Below are the code and all the weights of a small trained network. Each question names an input and a target symbol and asks about switching units off, where a switched-off unit gives its printed mean instead of its output.

import numpy as np


def w(rows, s, z=0):
    codes = np.array(rows[::2]) - 128.0
    scale = np.full(codes.shape[1], s)
    scale[-1] = z or s
    return codes * scale


def f(y):
    return np.maximum(y, 0)


def softmax(a):
    e = np.exp(a - a.max(-1, keepdims=True))
    return e / e.sum(-1, keepdims=True)


def log_softmax(a):
    a = a - a.max(-1, keepdims=True)
    return a - np.log(np.exp(a).sum(-1, keepdims=True))


def net(x, mask):
    ids = ['ΓΛΣΦΩδεζηθμξτ'.index(c) for c in x.split()]
    T = len(ids)
    res = E[ids] + P[:T]
    r = res
    for j in range(3):
        rows = slice(4 * j, 4 * j + 4)
        q, k, v = (r @ M[0][rows].T for M in (Q, K, V))
        z = softmax(np.where(np.tri(T) > 0, q @ k.T / 4**0.5, -1e9)) @ v
        o = O[0][rows]
        res = res + np.where(mask[j], z, o[:, -1]) @ o[:, :-1]
    y = f(res @ A[0][:, :-1].T + A[0][:, -1])
    res = res + np.where(mask[3:7], y, B[0][:, -1]) @ B[0][:, :-1]
    return log_softmax(res[-1] @ U[:, :-1].T + U[:, -1])


Q, K, V, O, A, B = {}, {}, {}, {}, {}, {}
E = w([
[108,170,114,183,212,138],'Γ',
[209,155,110,162,214,135],'Λ',
[93,155,90,109,130,156],'Σ',
[148,165,70,71,178,166],'Φ',
[92,140,200,172,116,173],'Ω',
[110,237,250,85,208,178],'δ',
[137,86,73,173,99,152],'ε',
[150,161,61,71,177,166],'ζ',
[227,179,118,192,80,95],'η',
[88,105,72,152,99,145],'θ',
[148,129,175,170,124,204],'μ',
[66,120,135,194,189,120],'ξ',
[171,74,131,134,175,150],'τ',
],0.018)
P = w([
[204,247,148,160,78,48],'0',
[193,233,128,153,99,77],'1',
[178,213,113,152,102,105],'2',
[165,193,104,137,116,124],'3',
[150,172,102,139,118,145],'4',
[136,155,90,130,129,160],'5',
[122,134,81,123,134,177],'6',
[109,117,77,117,139,193],'7',
[98,96,71,112,148,204],'8',
[82,82,66,113,152,217],'9',
[69,60,65,99,167,229],'10',
[55,47,52,91,172,241],'11',
[41,31,58,102,164,254],'12',
],0.0084)
Q[0] = w([
[142,132,91,111,121,148],'H0',
[123,93,112,159,159,111],'H0',
[100,161,89,151,153,86],'H0',
[170,169,86,230,161,239],'H0',
[114,211,102,170,135,209],'H1',
[157,103,175,130,137,154],'H1',
[113,114,169,139,104,62],'H1',
[155,99,149,88,60,124],'H1',
[98,123,130,36,73,53],'H2',
[99,159,86,230,113,249],'H2',
[95,119,168,128,87,153],'H2',
[162,163,149,88,131,89],'H2',
],0.021)
K[0] = w([
[138,149,130,183,154,184],'H0',
[124,134,134,110,99,180],'H0',
[117,97,176,97,92,100],'H0',
[7,94,110,100,173,224],'H0',
[118,28,123,139,177,169],'H1',
[117,144,72,146,138,128],'H1',
[173,160,136,106,76,58],'H1',
[159,175,144,140,145,38],'H1',
[108,153,158,164,77,58],'H2',
[128,63,100,148,234,214],'H2',
[77,131,129,123,150,100],'H2',
[145,137,144,87,121,57],'H2',
],0.02)
V[0] = w([
[5,173,159,102,76,9],'H0',
[214,152,206,141,243,148],'H0',
[89,231,33,18,50,142],'H0',
[65,153,229,83,1,230],'H0',
[112,36,228,212,158,49],'H1',
[26,200,14,183,11,106],'H1',
[208,29,19,153,54,46],'H1',
[210,90,127,217,32,255],'H1',
[174,99,226,132,161,109],'H2',
[20,152,93,135,17,208],'H2',
[225,16,194,177,160,129],'H2',
[204,106,126,24,111,186],'H2',
],0.0088)
O[0] = w([
[111,162,142,142,154,191,90],'H0',
[76,92,157,177,65,126,217],'H0',
[81,163,178,48,180,130,10],'H0',
[194,152,224,108,110,171,31],'H0',
[141,136,109,168,174,152,170],'H1',
[77,152,94,77,53,195,188],'H1',
[166,75,91,8,166,166,3],'H1',
[248,147,108,127,62,110,203],'H1',
[175,70,119,146,147,141,86],'H2',
[131,213,121,120,89,138,81],'H2',
[199,90,163,112,153,160,119],'H2',
[137,158,149,123,218,66,43],'H2',
],0.011,0.0056)
A[0] = w([
[53,60,104,157,128,78,40],'N0',
[113,75,254,76,69,61,3],'N1',
[82,126,123,69,97,228,39],'N2',
[134,200,107,123,218,243,127],'N3',
],0.008,0.0036)
B[0] = w([
[131,88,112,34,90,102,249],'N0',
[124,123,68,55,171,107,142],'N1',
[120,101,150,112,253,192,175],'N2',
[79,173,172,189,202,110,158],'N3',
],0.0062,0.011)
U = w([
[67,80,85,185,71,133,176],'Γ',
[98,25,143,153,113,114,35],'Λ',
[84,145,186,165,122,168,82],'Σ',
[93,157,92,134,111,69,8],'Φ',
[155,175,134,217,85,167,29],'Ω',
[78,90,234,160,49,173,83],'δ',
[147,125,54,103,87,197,76],'ε',
[97,166,99,134,108,68,47],'ζ',
[137,123,63,131,65,148,91],'η',
[116,164,99,136,140,202,61],'θ',
[185,180,89,175,44,72,102],'μ',
[92,151,18,254,136,198,250],'ξ',
[142,69,106,181,178,107,92],'τ',
],0.0049,0.0021)

Each question gives the input, a string of symbols that net reads in full, and the target symbol t.
The units are the heads (4 rows each of Q, K, V and O) and the neurons (one row each of A and B). Each row of codes is followed by its name. A weight is (code - 128) times the scale printed after its matrix; where a second scale follows, it is the last column's (O, A, B and U).
mask holds one flag per unit, heads first, then neurons. A switched-off unit (its flag False) gives its mean, the last column of its rows in O or B, instead of its output. The means were averaged over made-up inputs and are rounded, as every weight is.
A unit's drop is (log p(t) with every unit on - log p(t) with that unit switched off) / (log p(t) with every unit on - log p(t) with every unit switched off).
The circuit of an input: a set's keep is (log p(t) with only the set's units on - log p(t) with every unit switched off) / (log p(t) with every unit on - log p(t) with every unit switched off). Starting from all 7 units, units are removed one at a time, each time the one whose removal leaves the highest keep (on an exact tie, the one counted first), for as long as the keep stays at least 0.8.
units of the circuit, in order: the units of the circuit, biggest drop first
top k neurons: the k neurons with the biggest drops, biggest first
which heads matter: for each layer, one digit per head in row order, 1 if its drop is at least 0.15 and else 0, layers parted by /
input Λ μ Ω ξ ξ τ ξ Φ Γ ε Γ, target ε: units of the circuit, in order => (H1)
input ε ε θ, target θ: units of the circuit, in order => (H0, H1, N2, N3)
input Γ ξ Γ η ε ξ Φ ξ Ω δ Γ, target δ: which heads matter => 100
input δ ε Γ Ω θ Σ, target θ: which heads matter => 110
input τ Γ μ μ ξ Γ ε ξ τ ξ Γ, target τ: units of the circuit, in order => (H1, H2)
input Γ μ Γ μ θ, target μ: which heads matter => 010
input ζ μ ξ μ Λ θ δ, target θ: which heads matter => 110
input ξ Φ Ω ε δ θ Γ, target θ: units of the circuit, in order => (H1, H0, N2)
input ξ τ Λ, target τ: units of the circuit, in order => (H2, H1)
input Γ ξ ξ ξ Λ ε Λ ξ Γ ξ μ Σ, target μ: which heads matter => 010
input ζ ξ θ δ Σ δ μ τ ξ, target τ: which heads matter => 011
input Γ Γ Λ Σ Λ Γ Γ τ, target Λ: units of the circuit, in order => (H2, H0, H1)
input ξ θ η τ ξ μ ξ μ Γ Γ δ ξ, target δ: which heads matter => 100
input θ Γ Ω ξ Γ ζ μ ζ, target μ: which heads matter => 010
input Λ Γ Γ, target Γ: which heads matter => 111
input Γ Γ μ μ δ, target μ: units of the circuit, in order => (H1)
input Φ ξ η, target ξ: units of the circuit, in order => (H0, H1)
input Σ μ Γ Λ μ ε, target μ: which heads matter => 110
input τ Γ Γ ξ Λ ξ τ Φ, target τ: which heads matter => 011
input μ δ μ τ δ ξ Λ η ζ ζ, target ζ: which heads matter => 101
input ξ Ω ξ δ ξ Γ ξ Φ μ ξ ξ δ δ, target ξ: top 2 neurons => (N0, N3)
input μ ξ τ μ ξ ξ Φ Γ Ω ξ ε τ, target τ: units of the circuit, in order => (H2)
input Λ μ ε Γ Λ μ μ ε ζ μ μ, target μ: units of the circuit, in order => (H1, H0)
input η Γ μ μ ξ ξ ξ μ μ ξ, target μ: which heads matter => 010
input η τ ε Γ Λ ξ θ Ω ε ε θ, target θ: top 3 neurons => (N2, N3, N0)
input τ μ ξ Γ τ ξ Γ Γ ε Φ Σ θ Λ, target θ: top 2 neurons => (N3, N2)
